Each point has 3 fields.
Field 1 runs from 10 to 13 cyclically.
Field 2 runs from 0 to 4 with no wrapping.
Field 3 runs from 0 to 4 and then starts again.
What the symbols do: pe is +1 on field 2; ra is +1 on field 1; po is -1 on field 3; na is -1 on field 2; fo is +1 on field 3.

In the rows, zero is written as 153.

Start here and follow the symbols in turn, left to right. Where do you end up?
Each answer is a row, close to the row of the point it stands for.
74;74;89;146;85;222;168;144;206;211
pe: 89;90;97;169;79;239;131;151;222;191
69;193;188;118;238;74;231;151;158;187
ra: 130;184;158;91;275;56;193;149;160;117
170;226;227;267;106;196;115;137;133;201
na: 168;236;240;250;127;160;146;129;85;212
198;98;32;143;198;195;126;70;113;165
ra: 279;135;121;174;121;179;117;118;56;131
114;117;110;118;186;129;226;84;71;239
po: 97;188;167;145;239;99;223;91;98;222
106;154;229;163;48;171;143;247;221;136
po: 160;96;160;168;4;224;152;184;142;178
162;96;164;96;58;138;230;173;62;191
ra: 81;72;91;78;138;142;231;135;138;212
161;60;55;52;189;128;188;136;141;132
na: 165;82;79;43;206;101;209;134;115;136
125;232;259;221;111;159;129;202;200;151
po: 112;156;223;163;48;174;145;245;222;139
159;48;38;75;164;167;150;144;176;126
ra: 257;81;116;101;89;159;132;184;103;90
189;113;79;97;226;116;196;86;66;167
po: 172;179;131;123;285;82;186;92;99;160
155;98;162;166;2;224;144;185;139;179
pe: 158;111;151;192;18;245;117;182;173;174
196;102;55;112;218;153;171;73;83;165
na: 188;112;78;99;230;121;193;84;65;170
47;204;192;140;225;91;209;152;194;194
pe: 36;207;201;166;212;131;182;166;238;192
90;88;112;68;168;113;244;130;105;207
ra: 163;77;75;50;204;102;206;131;117;131
29;124;148;106;148;132;199;197;246;180
na: 38;127;152;80;181;101;233;180;205;171
189;111;77;98;233;117;197;86;65;165
po: 172;183;129;123;279;86;187;88;97;154
184;112;74;92;230;118;189;84;70;170
fo: 163;80;76;54;201;102;205;131;114;139
163;213;206;264;95;220;96;147;162;187
ra: 93;187;151;253;145;233;104;113;219;221
155;84;164;128;12;187;193;185;96;189
pe: 158;94;157;168;5;223;143;190;144;181
190;103;44;181;166;235;94;76;161;166
ra: 264;140;123;200;102;215;83;128;93;134
126;117;106;50;226;85;189;182;206;86
pe: 121;111;109;73;202;118;152;199;253;78
103;115;91;178;142;210;181;69;117;262
ra po ra: 261;227;194;206;179;144;102;135;83;120
254;83;118;99;86;159;136;183;105;87
na: 248;94;120;74;119;121;168;175;74;98
252;221;185;240;154;182;70;138;129;118
ra fo fo na: 154;87;163;132;17;187;186;183;95;187
79;197;166;175;230;127;206;80;116;245
po po: 40;123;154;75;180;100;235;176;205;176
163;59;40;114;133;214;113;152;214;122
na pe: 157;60;45;112;135;212;116;150;215;122
182;110;67;200;140;251;76;107;187;156
na ra pe po: 229;203;180;246;128;214;55;146;164;116
172;197;104;229;233;197;70;91;212;140
na na: 169;192;115;152;299;107;154;80;114;156
245;88;111;134;65;204;97;192;144;85
ra po ra: 105;115;96;203;117;241;136;88;157;249
235;204;185;150;214;81;172;130;49;128
pe ra: 168;231;231;206;157;122;184;123;50;211
78;75;83;144;87;220;169;148;207;212
fo: 41;128;149;139;124;176;165;196;271;167
211;143;186;102;127;112;133;244;180;38
fo fo pe: 246;222;188;235;155;188;67;142;125;113
91;87;97;172;78;240;132;153;225;193
po ra po fo: 179;117;66;204;141;253;78;107;191;157
168;240;238;239;129;166;152;129;80;210
na po: 124;229;273;161;160;80;192;196;132;159
25;125;152;99;152;137;203;193;246;175
po ra fo fo: 122;205;158;139;268;110;130;166;241;92
169;239;235;248;127;160;145;125;90;211
na: 170;232;236;205;155;117;182;129;53;206
123;245;277;196;134;118;161;209;170;158
pe pe: 126;215;237;239;97;189;104;200;222;156
128;188;145;193;189;190;71;176;284;99
fo: 170;187;120;236;188;225;61;117;225;147
218;146;188;97;131;112;134;240;187;35
fo fo ra fo: 195;143;164;202;70;201;162;110;44;236
111;123;101;219;103;258;117;102;185;228
fo fo fo: 56;192;184;215;151;197;119;171;271;175
230;106;132;64;149;93;196;164;58;107
po ra pe na: 189;147;167;140;134;126;216;107;17;218
193;145;171;164;105;159;196;105;17;228
po: 173;231;232;203;162;122;182;124;57;211
188;149;173;169;90;184;78;227;233;63
po: 225;102;120;167;61;226;88;188;177;102
53;136;146;170;102;202;136;191;283;161
na po: 73;75;88;140;84;220;160;145;205;213
128;114;118;50;224;83;189;179;207;88
fo: 130;192;156;106;281;68;168;161;197;104
191;146;170;165;104;159;198;104;18;227
fo na po pe: 192;153;173;170;102;156;199;111;17;231
166;93;164;98;64;135;227;173;58;192
na ra: 92;91;106;69;165;114;243;130;109;203
74;69;93;81;142;140;232;129;134;214
fo pe pe: 42;127;150;140;131;177;160;194;272;170
122;244;280;205;137;113;165;209;173;157
fo po fo: 166;233;243;243;130;163;151;132;82;210
42;201;184;201;172;168;143;167;263;186
pe fo na: 82;197;159;244;182;216;131;99;193;242
181;147;155;234;56;251;106;134;133;200
fo fo: 120;153;208;189;47;200;123;229;234;143
160;213;209;266;93;224;96;146;163;190
po ra na: 47;204;193;199;178;167;139;167;267;185
176;203;106;196;291;156;112;70;160;149
na: 176;191;114;152;296;108;154;81;118;154
125;198;152;177;227;150;91;169;279;92
pe ra na: 207;223;215;196;156;144;84;212;206;65
220;100;117;169;66;226;81;187;175;104
fo: 192;147;169;165;88;186;88;231;235;66
134;188;160;95;274;63;192;154;158;118
pe: 128;190;156;107;281;69;168;158;199;101
172;213;225;173;178;91;211;119;42;197
pe: 163;229;238;206;163;118;187;125;57;211
174;191;117;150;294;105;153;83;119;151
na fo po ra: 234;205;188;148;221;80;169;126;46;126
68;128;157;67;196;75;241;169;164;172
po: 92;85;110;71;169;112;243;127;113;214
266;135;121;200;96;219;91;128;96;132
fo po: 266;138;127;201;102;213;85;124;89;133
37;125;149;139;127;174;164;198;272;173
na: 28;124;150;105;153;135;202;190;245;173
195;105;48;113;222;153;167;67;84;162
pe fo fo: 127;117;104;78;202;115;157;197;250;73
172;192;121;152;293;106;158;81;117;149
pe: 176;206;107;193;287;156;108;79;156;150
99;113;90;180;144;210;183;73;119;257
pe: 102;118;92;206;118;244;144;88;156;247
164;83;75;46;204;102;205;133;114;136
fo po: 160;80;81;48;200;103;207;132;115;133
